Here is a tiny trained network, its code and every weight. The questions are about switching its units off for an input and a target symbol, where a switched-off unit gives its printed mean instead of its output.

import numpy as np


def w(rows, s, z=0):
    codes = np.array(rows[::2]) - 128.0
    scale = np.full(codes.shape[1], s)
    scale[-1] = z or s
    return codes * scale


def f(y):
    return y / 2 * (1 + np.tanh(0.7978845608 * (y + 0.044715 * y**3)))


def softmax(a):
    e = np.exp(a - a.max(-1, keepdims=True))
    return e / e.sum(-1, keepdims=True)


def log_softmax(a):
    a = a - a.max(-1, keepdims=True)
    return a - np.log(np.exp(a).sum(-1, keepdims=True))


def net(x, mask):
    ids = ['αγδεζμπσψω'.index(c) for c in x.split()]
    T = len(ids)
    res = E[ids] + P[:T]
    u = 0
    for l in range(3):
        r = res
        for j in range(3):
            rows = slice(2 * j, 2 * j + 2)
            q, k, v = (r @ M[l][rows].T for M in (Q, K, V))
            z = softmax(np.where(np.tri(T) > 0, q @ k.T / 2**0.5, -1e9)) @ v
            o = O[l][rows]
            res = res + np.where(mask[u + j], z, o[:, -1]) @ o[:, :-1]
        u += 3
        y = f(res @ A[l][:, :-1].T + A[l][:, -1])
        res = res + np.where(mask[u : u + 4], y, B[l][:, -1]) @ B[l][:, :-1]
        u += 4
    return log_softmax(res[-1] @ U[:, :-1].T + U[:, -1])


Q, K, V, O, A, B = {}, {}, {}, {}, {}, {}
E = w([
[45,183,81],'α',
[182,144,146],'γ',
[48,161,88],'δ',
[226,16,24],'ε',
[247,185,191],'ζ',
[103,132,81],'μ',
[112,220,46],'π',
[128,147,150],'σ',
[102,167,71],'ψ',
[94,161,82],'ω',
],0.016)
P = w([
[131,91,255],'0',
[61,103,163],'1',
[93,99,182],'2',
[135,127,183],'3',
[167,78,84],'4',
[173,82,107],'5',
[188,98,121],'6',
[164,103,101],'7',
],0.0097)
Q[0] = w([
[40,168,10],'0.h1',
[173,139,121],'0.h1',
[152,198,98],'0.h2',
[122,170,231],'0.h2',
[167,164,155],'0.h3',
[156,94,169],'0.h3',
],0.013)
K[0] = w([
[92,9,67],'0.h1',
[137,239,88],'0.h1',
[161,145,54],'0.h2',
[112,39,100],'0.h2',
[194,100,163],'0.h3',
[170,153,68],'0.h3',
],0.013)
V[0] = w([
[159,98,130],'0.h1',
[146,121,130],'0.h1',
[116,68,133],'0.h2',
[104,84,119],'0.h2',
[96,125,80],'0.h3',
[112,2,118],'0.h3',
],0.016)
O[0] = w([
[70,185,2,185],'0.h1',
[118,155,58,155],'0.h1',
[168,207,104,73],'0.h2',
[120,201,114,87],'0.h2',
[174,145,79,117],'0.h3',
[221,209,185,3],'0.h3',
],0.0072,0.0032)
A[0] = w([
[3,114,95,123],'0.n1',
[234,172,149,1],'0.n2',
[166,163,219,140],'0.n3',
[244,178,251,239],'0.n4',
],0.0076,0.0071)
B[0] = w([
[254,112,172,253],'0.n1',
[173,169,227,147],'0.n2',
[36,139,41,149],'0.n3',
[69,58,24,223],'0.n4',
],0.0065,0.0066)
Q[1] = w([
[82,131,62],'1.h1',
[83,138,4],'1.h1',
[132,151,144],'1.h2',
[100,114,106],'1.h2',
[114,97,173],'1.h3',
[118,180,94],'1.h3',
],0.018)
K[1] = w([
[149,174,134],'1.h1',
[108,254,140],'1.h1',
[119,131,151],'1.h2',
[169,136,134],'1.h2',
[134,150,76],'1.h3',
[152,85,185],'1.h3',
],0.021)
V[1] = w([
[142,115,3],'1.h1',
[148,134,94],'1.h1',
[21,173,148],'1.h2',
[254,58,134],'1.h2',
[95,202,104],'1.h3',
[95,136,255],'1.h3',
],0.0098)
O[1] = w([
[81,97,1,246],'1.h1',
[149,121,51,143],'1.h1',
[63,111,155,19],'1.h2',
[182,168,111,252],'1.h2',
[62,244,122,21],'1.h3',
[74,90,189,144],'1.h3',
],0.0094,0.0037)
A[1] = w([
[254,148,185,94],'1.n1',
[76,92,165,111],'1.n2',
[110,56,56,28],'1.n3',
[25,115,140,2],'1.n4',
],0.0096,0.005)
B[1] = w([
[9,157,71,173],'1.n1',
[149,169,202,186],'1.n2',
[72,146,192,244],'1.n3',
[92,195,169,148],'1.n4',
],0.011)
Q[2] = w([
[135,85,131],'2.h1',
[76,122,154],'2.h1',
[114,115,83],'2.h2',
[211,167,100],'2.h2',
[2,122,118],'2.h3',
[27,196,169],'2.h3',
],0.014)
K[2] = w([
[175,127,121],'2.h1',
[110,191,142],'2.h1',
[76,122,163],'2.h2',
[114,202,122],'2.h2',
[88,85,198],'2.h3',
[5,36,140],'2.h3',
],0.017)
V[2] = w([
[136,125,191],'2.h1',
[124,44,117],'2.h1',
[89,168,141],'2.h2',
[102,140,177],'2.h2',
[250,101,156],'2.h3',
[84,73,118],'2.h3',
],0.017)
O[2] = w([
[248,102,188,207],'2.h1',
[110,73,218,100],'2.h1',
[220,229,114,191],'2.h2',
[184,75,106,250],'2.h2',
[136,2,163,91],'2.h3',
[6,198,129,126],'2.h3',
],0.0071,0.023)
A[2] = w([
[75,191,129,2],'2.n1',
[170,111,222,44],'2.n2',
[199,63,2,35],'2.n3',
[110,98,37,48],'2.n4',
],0.0087,0.0035)
B[2] = w([
[174,125,210,190],'2.n1',
[10,132,1,250],'2.n2',
[76,150,173,242],'2.n3',
[169,69,218,202],'2.n4',
],0.0082,0.021)
U = w([
[209,133,207,110],'α',
[134,158,132,125],'γ',
[171,129,72,191],'δ',
[99,171,169,72],'ε',
[138,136,252,241],'ζ',
[144,150,152,153],'μ',
[83,141,194,128],'π',
[183,152,129,2],'σ',
[98,130,94,111],'ψ',
[134,144,162,168],'ω',
],0.015,0.006)

Each question gives the input, a string of symbols that net reads in full, and the target symbol t.
The units are the heads (2 rows each of Q, K, V and O) and the neurons (one row each of A and B). Each row of codes is followed by its name. A weight is (code - 128) times the scale printed after its matrix; where a second scale follows, it is the last column's (O, A, B and U).
mask holds one flag per unit, layer by layer, with each layer's heads first. A switched-off unit (its flag False) gives its mean, the last column of its rows in O or B, instead of its output. The means were averaged over made-up inputs and are rounded, as every weight is.
A unit's drop is (log p(t) with every unit on - log p(t) with that unit switched off) / (log p(t) with every unit on - log p(t) with every unit switched off).
The circuit of an input: a set's keep is (log p(t) with only the set's units on - log p(t) with every unit switched off) / (log p(t) with every unit on - log p(t) with every unit switched off). Starting from the 12 units with the biggest drops (on a tie, the unit counted first), units are removed one at a time, each time the one whose removal leaves the highest keep (on an exact tie, the one counted first), for as long as the keep stays at least 0.8.
units of the circuit, in order: the units of the circuit, biggest drop first
unit that matters most: the unit with the biggest drop
k most important neurons: the k neurons with the biggest drops, biggest first
heads that matter: for each layer, one digit per head in row order, 1 if its drop is at least 0.15 and else 0, layers parted by /
input π π ζ, target π: units of the circuit, in order : [0.h3, 2.h1]
input α σ α, target δ: heads that matter : 100 / 110 / 100
input ε ζ α ζ, target ε: 2 most important neurons : [2.n1, 0.n3]
input δ ε γ, target δ: units of the circuit, in order : [0.h3, 0.n4]
input ζ α α ε ω α, target ζ: 2 most important neurons : [2.n2, 1.n2]
input ζ ζ σ ε ζ α σ, target ζ: units of the circuit, in order : [2.n2, 2.h2]
input α α ζ ω ε α π π, target α: units of the circuit, in order : [2.n2]
input ε ζ σ ζ ζ ζ, target ε: 4 most important neurons : [0.n4, 0.n3, 2.n1, 0.n1]
input ζ α α γ α α γ ε, target ζ: units of the circuit, in order : [2.n3, 2.h3]
input ε ω μ, target ε: heads that matter : 110 / 100 / 100
input α α α ε α γ, target α: 4 most important neurons : [1.n3, 2.n2, 0.n3, 1.n2]
input α ζ α γ ε π ψ, target α: 4 most important neurons : [1.n3, 2.n2, 1.n2, 0.n1]
input δ γ ζ, target σ: heads that matter : 111 / 111 / 101
input ε π α, target ε: 2 most important neurons : [0.n4, 2.n1]
input α ζ ζ ε α, target α: 2 most important neurons : [2.n2, 1.n1]
input μ α ζ α, target ε: 3 most important neurons : [1.n3, 0.n1, 0.n4]
input ζ α π, target ψ: most important neuron : [2.n2]
input α ζ δ ε, target α: 2 most important neurons : [1.n1, 2.n2]
input ζ δ ψ, target ψ: heads that matter : 111 / 101 / 111
input α α π, target δ: 3 most important neurons : [2.n2, 1.n2, 2.n4]
input σ π α μ μ ζ ω ε, target σ: unit that matters most : 1.h2
